Below is a small trained network, with its code and all its weights. Each question gives an input and a target symbol and asks what happens when units are switched off, that is, made to give their printed mean instead of their output.

import numpy as np


def w(rows, s, z=0):
    codes = np.array(rows[::2]) - 128.0
    scale = np.full(codes.shape[1], s)
    scale[-1] = z or s
    return codes * scale


def norm(h):
    return h / np.sqrt((h * h).mean(-1, keepdims=True) + 1e-5)


def f(y):
    return y / 2 * (1 + np.tanh(0.7978845608 * (y + 0.044715 * y**3)))


def softmax(a):
    e = np.exp(a - a.max(-1, keepdims=True))
    return e / e.sum(-1, keepdims=True)


def log_softmax(a):
    a = a - a.max(-1, keepdims=True)
    return a - np.log(np.exp(a).sum(-1, keepdims=True))


def net(x, mask):
    ids = ['βγδεζηθλμξπστφψω'.index(c) for c in x.split()]
    T = len(ids)
    res = E[ids] + P[:T]
    u = 0
    for l in range(3):
        r = norm(res)
        for j in range(2):
            rows = slice(4 * j, 4 * j + 4)
            q, k, v = (r @ M[l][rows].T for M in (Q, K, V))
            z = softmax(np.where(np.tri(T) > 0, q @ k.T / 4**0.5, -1e9)) @ v
            o = O[l][rows]
            res = res + np.where(mask[u + j], z, o[:, -1]) @ o[:, :-1]
        u += 2
        y = f(norm(res) @ A[l][:, :-1].T + A[l][:, -1])
        res = res + np.where(mask[u : u + 4], y, B[l][:, -1]) @ B[l][:, :-1]
        u += 4
    return log_softmax(norm(res)[-1] @ U[:, :-1].T + U[:, -1])


Q, K, V, O, A, B = {}, {}, {}, {}, {}, {}
E = w([
[129,113,147,122,132],'β',
[115,111,92,89,135],'γ',
[181,78,121,106,117],'δ',
[73,136,254,120,111],'ε',
[146,118,135,129,141],'ζ',
[184,97,149,180,123],'η',
[178,101,143,60,71],'θ',
[176,93,105,79,96],'λ',
[124,108,154,103,144],'μ',
[158,104,157,130,191],'ξ',
[143,125,194,149,120],'π',
[95,165,49,131,154],'σ',
[145,121,186,108,100],'τ',
[101,82,129,172,133],'φ',
[105,153,116,148,21],'ψ',
[202,144,32,184,94],'ω',
],0.02)
P = w([
[135,118,35,1,118],'0',
[183,61,52,62,95],'1',
[205,53,82,109,89],'2',
[195,57,115,141,81],'3',
[186,83,117,137,97],'4',
[183,92,144,152,96],'5',
[175,113,153,141,102],'6',
[169,125,165,141,106],'7',
[170,149,162,135,100],'8',
[158,155,177,148,100],'9',
[148,166,189,166,106],'10',
[151,179,196,152,107],'11',
[145,157,176,132,106],'12',
],0.0092)
Q[0] = w([
[166,40,141,167,119],'L0H1',
[169,120,36,79,125],'L0H1',
[133,148,129,211,208],'L0H1',
[120,123,99,119,124],'L0H1',
[183,73,159,148,105],'L0H2',
[89,40,255,178,137],'L0H2',
[59,96,130,51,160],'L0H2',
[178,48,132,75,98],'L0H2',
],0.0086)
K[0] = w([
[116,186,204,107,101],'L0H1',
[118,84,200,57,131],'L0H1',
[69,170,118,150,140],'L0H1',
[144,99,161,169,135],'L0H1',
[135,138,157,210,136],'L0H2',
[27,162,173,255,105],'L0H2',
[72,92,139,72,116],'L0H2',
[123,138,66,210,53],'L0H2',
],0.008)
V[0] = w([
[132,41,114,86,146],'L0H1',
[119,90,137,155,118],'L0H1',
[120,112,135,123,160],'L0H1',
[141,113,66,119,167],'L0H1',
[254,172,111,87,90],'L0H2',
[125,67,146,123,143],'L0H2',
[163,147,134,98,140],'L0H2',
[145,100,146,24,149],'L0H2',
],0.01)
O[0] = w([
[88,41,98,173,160,254],'L0H1',
[137,109,76,201,130,151],'L0H1',
[118,100,156,165,159,142],'L0H1',
[163,99,110,185,104,177],'L0H1',
[34,126,174,57,153,128],'L0H2',
[125,80,90,111,138,211],'L0H2',
[2,159,160,147,120,106],'L0H2',
[56,91,141,151,135,133],'L0H2',
],0.0065)
A[0] = w([
[200,39,93,186,154,57],'L0N1',
[68,109,159,2,200,225],'L0N2',
[51,167,93,228,84,2],'L0N3',
[210,97,71,231,60,14],'L0N4',
],0.0047,0.0033)
B[0] = w([
[24,129,194,149,164,252],'L0N1',
[195,94,186,233,85,191],'L0N2',
[127,254,73,233,138,105],'L0N3',
[220,94,38,68,133,190],'L0N4',
],0.0063,0.0036)
Q[1] = w([
[113,83,136,125,166],'L1H1',
[33,237,76,91,86],'L1H1',
[203,111,144,175,79],'L1H1',
[83,194,107,98,129],'L1H1',
[130,117,57,103,181],'L1H2',
[50,154,83,152,94],'L1H2',
[125,103,157,62,69],'L1H2',
[149,193,2,220,87],'L1H2',
],0.0075)
K[1] = w([
[170,135,94,207,131],'L1H1',
[107,52,119,69,147],'L1H1',
[138,149,140,149,137],'L1H1',
[148,92,96,108,102],'L1H1',
[83,146,111,120,179],'L1H2',
[99,124,100,206,57],'L1H2',
[187,119,98,101,80],'L1H2',
[11,169,181,216,151],'L1H2',
],0.011)
V[1] = w([
[188,116,195,67,198],'L1H1',
[31,134,2,122,130],'L1H1',
[113,119,71,162,8],'L1H1',
[190,100,127,37,249],'L1H1',
[197,91,115,96,77],'L1H2',
[203,66,66,65,166],'L1H2',
[104,150,78,107,160],'L1H2',
[150,162,114,23,200],'L1H2',
],0.0075)
O[1] = w([
[183,24,74,49,195,143],'L1H1',
[139,146,198,229,121,103],'L1H1',
[99,180,59,208,74,129],'L1H1',
[155,19,172,83,254,178],'L1H1',
[103,64,160,118,86,180],'L1H2',
[109,65,197,163,102,254],'L1H2',
[134,141,130,176,121,83],'L1H2',
[108,104,199,140,165,35],'L1H2',
],0.0081,0.0047)
A[1] = w([
[83,147,194,143,104,253],'L1N1',
[206,93,151,110,172,222],'L1N2',
[120,122,221,182,127,107],'L1N3',
[247,144,183,142,101,98],'L1N4',
],0.011,0.003)
B[1] = w([
[198,71,88,197,129,150],'L1N1',
[156,33,84,162,131,255],'L1N2',
[72,100,46,156,78,167],'L1N3',
[86,127,1,177,114,171],'L1N4',
],0.0077,0.0086)
Q[2] = w([
[188,164,206,129,93],'L2H1',
[176,208,207,147,62],'L2H1',
[191,131,1,165,85],'L2H1',
[176,181,137,134,159],'L2H1',
[99,140,91,252,140],'L2H2',
[90,167,226,48,161],'L2H2',
[112,222,215,42,79],'L2H2',
[209,91,125,183,97],'L2H2',
],0.0081)
K[2] = w([
[192,102,132,131,61],'L2H1',
[143,65,136,171,51],'L2H1',
[161,201,96,113,158],'L2H1',
[163,98,168,176,132],'L2H1',
[140,181,52,88,56],'L2H2',
[94,51,216,117,170],'L2H2',
[61,127,254,178,127],'L2H2',
[96,159,67,37,160],'L2H2',
],0.0084)
V[2] = w([
[110,88,177,149,19],'L2H1',
[128,1,186,106,83],'L2H1',
[89,149,52,121,193],'L2H1',
[37,147,76,80,126],'L2H1',
[190,161,73,163,165],'L2H2',
[144,163,126,151,67],'L2H2',
[77,115,160,174,116],'L2H2',
[225,151,60,92,97],'L2H2',
],0.0091)
O[2] = w([
[206,156,84,30,148,174],'L2H1',
[92,189,84,65,112,254],'L2H1',
[127,154,207,226,118,142],'L2H1',
[198,181,173,229,109,113],'L2H1',
[45,11,163,189,152,142],'L2H2',
[61,128,142,76,144,121],'L2H2',
[197,200,220,99,180,157],'L2H2',
[2,73,37,104,93,134],'L2H2',
],0.0072,0.0082)
A[2] = w([
[189,166,55,101,118,254],'L2N1',
[131,189,155,253,170,155],'L2N2',
[142,93,177,242,150,116],'L2N3',
[150,252,218,101,61,27],'L2N4',
],0.0059,0.0045)
B[2] = w([
[21,130,160,179,101,255],'L2N1',
[170,137,127,136,236,151],'L2N2',
[126,241,118,154,95,186],'L2N3',
[63,184,20,2,227,116],'L2N4',
],0.0076,0.0039)
U = w([
[148,118,131,97,114,17],'β',
[190,153,174,92,110,108],'γ',
[149,155,128,94,155,44],'δ',
[109,50,254,62,226,135],'ε',
[22,101,100,139,136,63],'ζ',
[144,135,134,70,165,76],'η',
[203,147,66,145,131,9],'θ',
[198,56,24,156,227,233],'λ',
[54,164,89,122,61,178],'μ',
[203,111,121,78,68,83],'ξ',
[115,181,156,211,169,180],'π',
[55,194,78,110,57,86],'σ',
[138,166,125,86,154,65],'τ',
[186,165,231,199,155,188],'φ',
[119,144,131,101,164,1],'ψ',
[114,153,165,106,143,51],'ω',
],0.0097,0.0051)

Each question gives the input, a string of symbols that net reads in full, and the target symbol t.
The units are the heads (4 rows each of Q, K, V and O) and the neurons (one row each of A and B). Each row of codes is followed by its name. A weight is (code - 128) times the scale printed after its matrix; where a second scale follows, it is the last column's (O, A, B and U).
mask holds one flag per unit, layer by layer, with each layer's heads first. A switched-off unit (its flag False) gives its mean, the last column of its rows in O or B, instead of its output. The means were averaged over made-up inputs and are rounded, as every weight is.
A unit's drop is (log p(t) with every unit on - log p(t) with that unit switched off) / (log p(t) with every unit on - log p(t) with every unit switched off).
The circuit of an input: a set's keep is (log p(t) with only the set's units on - log p(t) with every unit switched off) / (log p(t) with every unit on - log p(t) with every unit switched off). Starting from the 12 units with the biggest drops (on a tie, the unit counted first), units are removed one at a time, each time the one whose removal leaves the highest keep (on an exact tie, the one counted first), for as long as the keep stays at least 0.8.
circuit, biggest first: the units of the circuit, biggest drop first
top k neurons: the k neurons with the biggest drops, biggest first
top k neurons in layer l: the k neurons of layer l with the biggest drops, biggest first
heads that matter: for each layer, one digit per head in row order, 1 if its drop is at least 0.15 and else 0, layers parted by /
drop when u is switched off: that unit's drop, to one decimal
input μ φ φ ξ ψ φ, target μ: heads that matter => 00 / 10 / 00
input φ τ β ζ γ ξ ξ σ η, target φ: heads that matter => 01 / 01 / 11
input π ζ ψ, target σ: heads that matter => 01 / 00 / 00
input ξ ξ ε π ξ σ ξ ξ σ γ, target φ: heads that matter => 01 / 00 / 10
input ξ ξ ξ ξ φ ξ ξ ω η φ ψ β, target μ: heads that matter => 00 / 10 / 00
input ξ σ φ γ ξ φ μ ξ ξ θ ξ φ π, target λ: circuit, biggest first => L0H2, L1H1
input ω ξ μ μ ξ ξ ξ ζ φ τ, target λ: heads that matter => 01 / 10 / 00
input ξ ξ σ η σ ξ ε, target φ: heads that matter => 01 / 01 / 11
input ω ξ ξ μ ξ λ, target ε: circuit, biggest first => L1H1, L0H2
input μ σ ξ, target φ: heads that matter => 01 / 00 / 01
input ξ π β σ, target φ: heads that matter => 01 / 00 / 11
input ζ ψ ξ θ ξ ψ λ σ π ξ, target φ: top neuron in layer 1 => L1N2
input ξ ξ σ ξ ψ δ, target μ: circuit, biggest first => L1H1, L1N2
input ψ ξ ξ ξ σ π φ ξ ε θ ψ φ, target μ: top neuron => L0N3
input φ σ ξ ξ ξ γ, target ε: heads that matter => 00 / 10 / 01
input μ β μ, target ε: heads that matter => 11 / 00 / 11
input ξ ξ φ τ ψ η, target μ: heads that matter => 00 / 10 / 00
input ξ σ μ φ ξ π ψ ξ σ σ, target π: heads that matter => 00 / 00 / 10
input φ θ θ ξ ξ ξ ξ ξ β θ σ μ, target φ: top 2 neurons => L1N3, L1N2
input σ φ φ ψ λ, target μ: circuit, biggest first => L1H1
input ξ μ μ, target ε: top 2 neurons => L1N4, L1N2
input ξ ξ β σ, target π: heads that matter => 01 / 00 / 00
input ξ ξ φ λ μ μ ξ ξ γ, target ε: top 2 neurons in layer 1 => L1N4, L1N2
input μ φ μ ξ ξ ξ γ ξ, target ε: top 2 neurons in layer 1 => L1N4, L1N1
input ζ ξ ξ ξ θ σ, target φ: drop when L0H2 is switched off => 1.0
input ξ φ σ ξ σ φ μ ω ψ θ, target μ: drop when L1H1 is switched off => 0.6
input ξ ξ ψ μ, target μ: top neuron => L1N2
input ξ ψ ξ ξ ξ ξ ξ ζ, target ε: drop when L1H1 is switched off => 1.0
input ξ φ λ ξ θ γ π ξ ξ ξ β, target ε: drop when L2H1 is switched off => -0.1
